Below are the code and all the weights of a small trained network. Each question names an input and a target symbol and asks about switching units off, where a switched-off unit gives its printed mean instead of its output.

import numpy as np


def w(rows, s, z=0):
    codes = np.array(rows[::2]) - 128.0
    scale = np.full(codes.shape[1], s)
    scale[-1] = z or s
    return codes * scale


def norm(h):
    return h / np.sqrt((h * h).mean(-1, keepdims=True) + 1e-5)


def softmax(a):
    e = np.exp(a - a.max(-1, keepdims=True))
    return e / e.sum(-1, keepdims=True)


def log_softmax(a):
    a = a - a.max(-1, keepdims=True)
    return a - np.log(np.exp(a).sum(-1, keepdims=True))


def net(x, mask):
    ids = ['αβγδζηθμξπστψω'.index(c) for c in x.split()]
    T = len(ids)
    res = E[ids] + P[:T]
    u = 0
    for l in range(3):
        r = norm(res)
        for j in range(2):
            rows = slice(2 * j, 2 * j + 2)
            q, k, v = (r @ M[l][rows].T for M in (Q, K, V))
            z = softmax(np.where(np.tri(T) > 0, q @ k.T / 2**0.5, -1e9)) @ v
            o = O[l][rows]
            res = res + np.where(mask[u + j], z, o[:, -1]) @ o[:, :-1]
        u += 2
    return log_softmax(norm(res)[-1] @ U[:, :-1].T + U[:, -1])


Q, K, V, O = {}, {}, {}, {}
E = w([
[128,134,129,125,111],'α',
[144,116,158,150,172],'β',
[117,129,131,142,116],'γ',
[89,147,144,106,67],'δ',
[171,114,129,122,69],'ζ',
[122,156,112,130,142],'η',
[107,119,143,156,134],'θ',
[89,128,87,117,115],'μ',
[105,166,109,126,153],'ξ',
[152,1,123,103,121],'π',
[156,138,122,128,117],'σ',
[171,172,177,208,115],'τ',
[129,111,120,46,162],'ψ',
[143,121,152,160,170],'ω',
],0.025)
P = w([
[145,81,88,129,249],'0',
[184,36,205,32,253],'1',
[183,37,197,40,233],'2',
[175,48,184,46,222],'3',
[168,51,168,52,200],'4',
[162,42,152,56,187],'5',
],0.004)
Q[0] = w([
[236,117,64,254,89],'0.h0',
[95,177,93,94,81],'0.h0',
[126,185,196,106,20],'0.h1',
[30,38,160,40,46],'0.h1',
],0.0061)
K[0] = w([
[208,52,56,98,110],'0.h0',
[175,143,254,77,177],'0.h0',
[224,223,213,127,12],'0.h1',
[66,53,158,49,23],'0.h1',
],0.007)
V[0] = w([
[192,132,88,106,87],'0.h0',
[165,121,201,98,224],'0.h0',
[126,23,208,3,63],'0.h1',
[196,234,102,209,103],'0.h1',
],0.0047)
O[0] = w([
[110,134,122,29,67,98],'0.h0',
[108,211,100,174,220,222],'0.h0',
[142,104,183,210,228,251],'0.h1',
[2,184,87,215,6,4],'0.h1',
],0.0056,0.0029)
Q[1] = w([
[225,55,97,94,184],'1.h0',
[102,136,80,1,122],'1.h0',
[144,97,112,179,76],'1.h1',
[220,106,223,115,88],'1.h1',
],0.0089)
K[1] = w([
[100,130,145,73,45],'1.h0',
[76,162,225,2,172],'1.h0',
[72,119,89,208,92],'1.h1',
[123,114,206,89,83],'1.h1',
],0.0079)
V[1] = w([
[184,195,221,124,120],'1.h0',
[125,121,253,86,137],'1.h0',
[114,220,33,191,33],'1.h1',
[125,81,90,120,204],'1.h1',
],0.0051)
O[1] = w([
[185,131,102,39,144,145],'1.h0',
[66,255,200,122,157,165],'1.h0',
[164,76,213,141,156,1],'1.h1',
[216,108,138,38,57,166],'1.h1',
],0.0054,0.0062)
Q[2] = w([
[153,66,243,221,85],'2.h0',
[170,123,111,219,241],'2.h0',
[2,154,91,52,120],'2.h1',
[119,16,114,174,238],'2.h1',
],0.0084)
K[2] = w([
[183,139,107,133,46],'2.h0',
[57,70,43,191,72],'2.h0',
[60,136,175,67,158],'2.h1',
[118,84,5,156,188],'2.h1',
],0.011)
V[2] = w([
[11,85,24,107,137],'2.h0',
[53,63,185,209,155],'2.h0',
[254,69,68,140,105],'2.h1',
[76,114,207,34,98],'2.h1',
],0.0086)
O[2] = w([
[104,180,50,118,167,23],'2.h0',
[252,151,2,50,171,1],'2.h0',
[36,84,143,75,2,193],'2.h1',
[127,46,74,145,232,168],'2.h1',
],0.0075,0.00068)
U = w([
[55,91,147,197,157,130],'α',
[156,161,193,127,157,77],'β',
[192,90,58,140,91,167],'γ',
[183,82,76,239,216,240],'δ',
[119,89,177,150,147,90],'ζ',
[65,197,131,109,106,131],'η',
[190,183,59,86,121,146],'θ',
[46,87,39,125,154,151],'μ',
[66,221,108,158,173,97],'ξ',
[107,116,171,18,197,2],'π',
[123,95,168,111,41,149],'σ',
[204,8,128,121,138,114],'τ',
[120,113,169,148,164,86],'ψ',
[175,193,190,174,92,170],'ω',
],0.012,0.0051)

Each question gives the input, a string of symbols that net reads in full, and the target symbol t.
The units are the heads (2 rows each of Q, K, V and O). Each row of codes is followed by its name. A weight is (code - 128) times the scale printed after its matrix; where a second scale follows, it is the last column's (O and U).
mask holds one flag per head, layer by layer. A switched-off head (its flag False) gives its mean, the last column of its rows in O, instead of its output. The means were averaged over made-up inputs and are rounded, as every weight is.
A unit's drop is (log p(t) with every unit on - log p(t) with that unit switched off) / (log p(t) with every unit on - log p(t) with every unit switched off).
The circuit of an input: a set's keep is (log p(t) with only the set's units on - log p(t) with every unit switched off) / (log p(t) with every unit on - log p(t) with every unit switched off). Starting from all 6 units, units are removed one at a time, each time the one whose removal leaves the highest keep (on an exact tie, the one counted first), for as long as the keep stays at least 0.8.
circuit, biggest first: the units of the circuit, biggest drop first
unit that matters most: the unit with the biggest drop
which heads matter: for each layer, one digit per head in row order, 1 if its drop is at least 0.15 and else 0, layers parted by /
input σ π ξ δ ψ η, target δ: circuit, biggest first	(2.h1 0.h1)
input α τ ζ δ ω σ, target δ: circuit, biggest first	(2.h1 0.h1)
input θ τ θ δ δ ω, target θ: unit that matters most	2.h0
input ξ α β δ θ, target ξ: circuit, biggest first	(2.h0 1.h0 0.h1 2.h1)
input μ ω δ β, target μ: which heads matter	11 / 11 / 11
input π β σ ω ω θ, target π: which heads matter	01 / 01 / 11
input δ ω η α, target δ: which heads matter	00 / 10 / 01
input τ μ ω θ η γ, target τ: which heads matter	01 / 01 / 00
input ξ μ θ μ ω, target ξ: which heads matter	01 / 10 / 11
input θ δ δ, target δ: which heads matter	00 / 00 / 01
input π δ η, target δ: which heads matter	00 / 00 / 01
input η δ β, target η: circuit, biggest first	(1.h0 2.h1 0.h1 2.h0)
input ω σ δ ξ, target δ: circuit, biggest first	(2.h1 0.h1)
input ω α δ γ, target ω: unit that matters most	2.h1
input ω μ ω, target ω: circuit, biggest first	(0.h1 2.h1)
input θ ζ α, target θ: which heads matter	00 / 10 / 11
input ω θ δ μ ω, target ω: circuit, biggest first	(2.h1 1.h0 0.h1)
input ω β ω τ β, target ω: which heads matter	11 / 00 / 01
input δ δ α α δ σ, target δ: which heads matter	00 / 10 / 01
input π ξ σ, target σ: unit that matters most	2.h1
